-1.79  -0.16   1.48   1.62 -> 1.62
-1.5   1.1   1.4  -1.4  -0.7 -> -0.7
  29.19   -74.54    83.50  -159.98   110.97   -12.37 -> -12.37
 115.1    12.1  -163.3   -60.0   -82.2   134.9 -> 134.9
  6.89    3.53  -18.43    4.49   17.32   -7.65   12.59 -> 12.59
-0.135  -0.174   0.065   0.151 -> 0.151
---
[[ 35   5  56  -7  44 -21 -32]
 [ 11  18 -21  17 -19 -22   3]
 [ 16  27 -53  20 -50  -6  46]] Out: 27

[[ 16   6 -11  -2]
 [ 16 -28  28  27]
 [ 13 -39  45  36]] Out: -39

[[41 -2 22 38  3 31 23]
 [23 -5 26 35  7 29 19]
 [52  0 19 41  0 33 26]] Out: 0

[[ 52  20 -39  12]
 [  0  40  -9  44]
 [ 24  15 -20 -47]] Out: 15

[[-36   2 -45  15   5]
 [  9   1 -53  24 -31]
 [ 10   1 -45  21 -33]] Out: 1

[[ 50 -52 -49 -28 -37  46]
 [-49   0  13  55  51  -1]
 [-47  32  36  -5  48   2]] Out: 32

[[  6 -15 -25  32 -17]
 [-27  33 -14  -7  30]
 [ 56 -27 -33  18 -30]] Out: -27

[[-12  18 -23   9 -32  14]
 [ 28  -1  33 -45   0  -8]
 [-16 -41  47 -21  36  43]] Out: -41

[[  1  10  30  23]
 [ -5  10  47 -38]
 [-26 -11 -30  51]] Out: -11
---
[[-0.045, 0.036, -0.011, 0.166, 0.161],
 [-0.139, -0.142, 0.171, -0.049, 0.067]] ⇒ -0.049

[[0.20, 0.09, -0.02, 0.03, 0.02, 0.12, -0.03],
 [-0.05, -0.14, 0.06, 0.06, 0.06, -0.07, 0.11],
 [0.03, 0.12, -0.12, 0.04, 0.04, 0.20, -0.20]] ⇒ 0.20

[4.70, 7.29, -0.43, 20.09, -16.73, -4.76, -4.03] ⇒ -4.76

[[-1.444, 0.782, 0.072, 1.203, -0.128],
 [-0.719, -0.466, 1.732, 0.217, 0.781]] ⇒ 0.217

[-5.2, -16.1, 1.0, 12.4] ⇒ 1.0

[-0.13, 0.11, -0.10, -0.08, 0.16] ⇒ -0.08
---
array([21, 96, 29, 85]) => 96

array([[8924, 5685, 2538, 8505, 4984, 4329],
       [7649, 5573, 4959, 7737, 3688, 5741],
       [8381, 6626, 2993, 7663, 8218, 4466]]) => 7663

array([247, 962, 193,  26]) => 962

array([[ 33,  44, -29,  11,  -7],
       [ 25,  -3,  -9,  21,  15],
       [ 24,  -7,  23,  25,  30]]) => 23

array([ 854, -729, -856,  271,  588, -143]) => 271

array([ 18,   9,  42, -44, -20, -11]) => -44

array([[6, 1, 1, 1, 1, 5, 4],
       [7, 8, 1, 8, 8, 2, 7]]) => 8

array([-889,  508, -443,  209, -723, -225]) => 209

array([-13, -10,  41,  -6,  -3, -27, -14]) => -3

array([ 515,  721,  261, -910,  131]) => 261
---
array([  -7.29,   64.52,  -16.06,   28.33,  -22.06,  151.72, -124.71])	-7.29, -124.71

array([ 1.423,  0.030, -0.114, -1.488])	1.423, -1.488

array([-121.109,  173.952,  -77.699,  -80.016,  128.502])	-121.109, 128.502

array([[-110.0, -201.5,    4.4,  -19.2, -179.6,  -32.2, -196.9],
       [ 179.5, -221.5, -191.7, -203.4, -227.5,   35.5, -109.8],
       [-218.0, -181.3, -229.4,    8.6, -218.8, -179.1,  116.7]])	-110.0, 116.7

array([ 1.02,  1.77,  0.54, -1.67])	1.02, -1.67

array([[ 0.05, -0.12,  0.07,  0.08,  0.00,  0.05,  0.11],
       [-0.10, -0.07,  0.10,  0.15, -0.08,  0.05,  0.06]])	0.05, 0.06
---
[ 16  12  -8  39  -1 -52] ==> -52
[ -4  51  -1  10 -27  46   4] ==> 4
[40 33  0 19] ==> 19
[-48 -15   7  25] ==> 25
[ -9   5  46 -35] ==> -35
[-23  13   2 -20 -12  53] ==> 53
[ 6  1  0 44 -2] ==> -2
[ 28 -45 -21 -16] ==> -16
---
[  0.5  -9.7 -10.3  15.9  16.6] --> 16.6, -10.3

[ 0.026  0.017  0.023 -0.165 -0.003  0.022  0.123] --> 0.123, -0.165

[  3.4  -8.4 -17.7 -19.8 -18.3  19.7  17.5] --> 19.7, -19.8

[[  11.34  141.14   85.37 -193.98  -25.45]
 [-201.84  -69.83   28.94   74.27  119.20]
 [-216.10  -55.92   46.63   62.24  114.55]] --> 141.14, -216.10

[ 0.05 -0.15  0.07  0.06  0.15 -0.04  0.18] --> 0.18, -0.15

[[  0.6 -18.3 -13.8  13.4]
 [ -1.6 -13.7 -19.4  14.1]] --> 14.1, -19.4
---
Q:
[[98 63 17  5 31 61 70]
 [78 81 76 69 67 74 79]]
A: 74

Q:
[[30 96 57 36 68]
 [12 66 54 55 58]]
A: 55

Q:
[[-14   0 -19  -3  12 -39]
 [-16  34 -35  -3  40  -3]]
A: 40

Q:
[[51 53 56 36 41 11 49]
 [39 45 32 59 50 79 57]]
A: 79

Q:
[[8473 2640 8716 5146 8610 1730 2226]
 [8414 2736 8677 4976 8599 1732 2175]]
A: 1732

Q:
[[4055 7406 2130 2092 4266 6171]
 [3090 8260 4287 2025 6504 8019]]
A: 6504
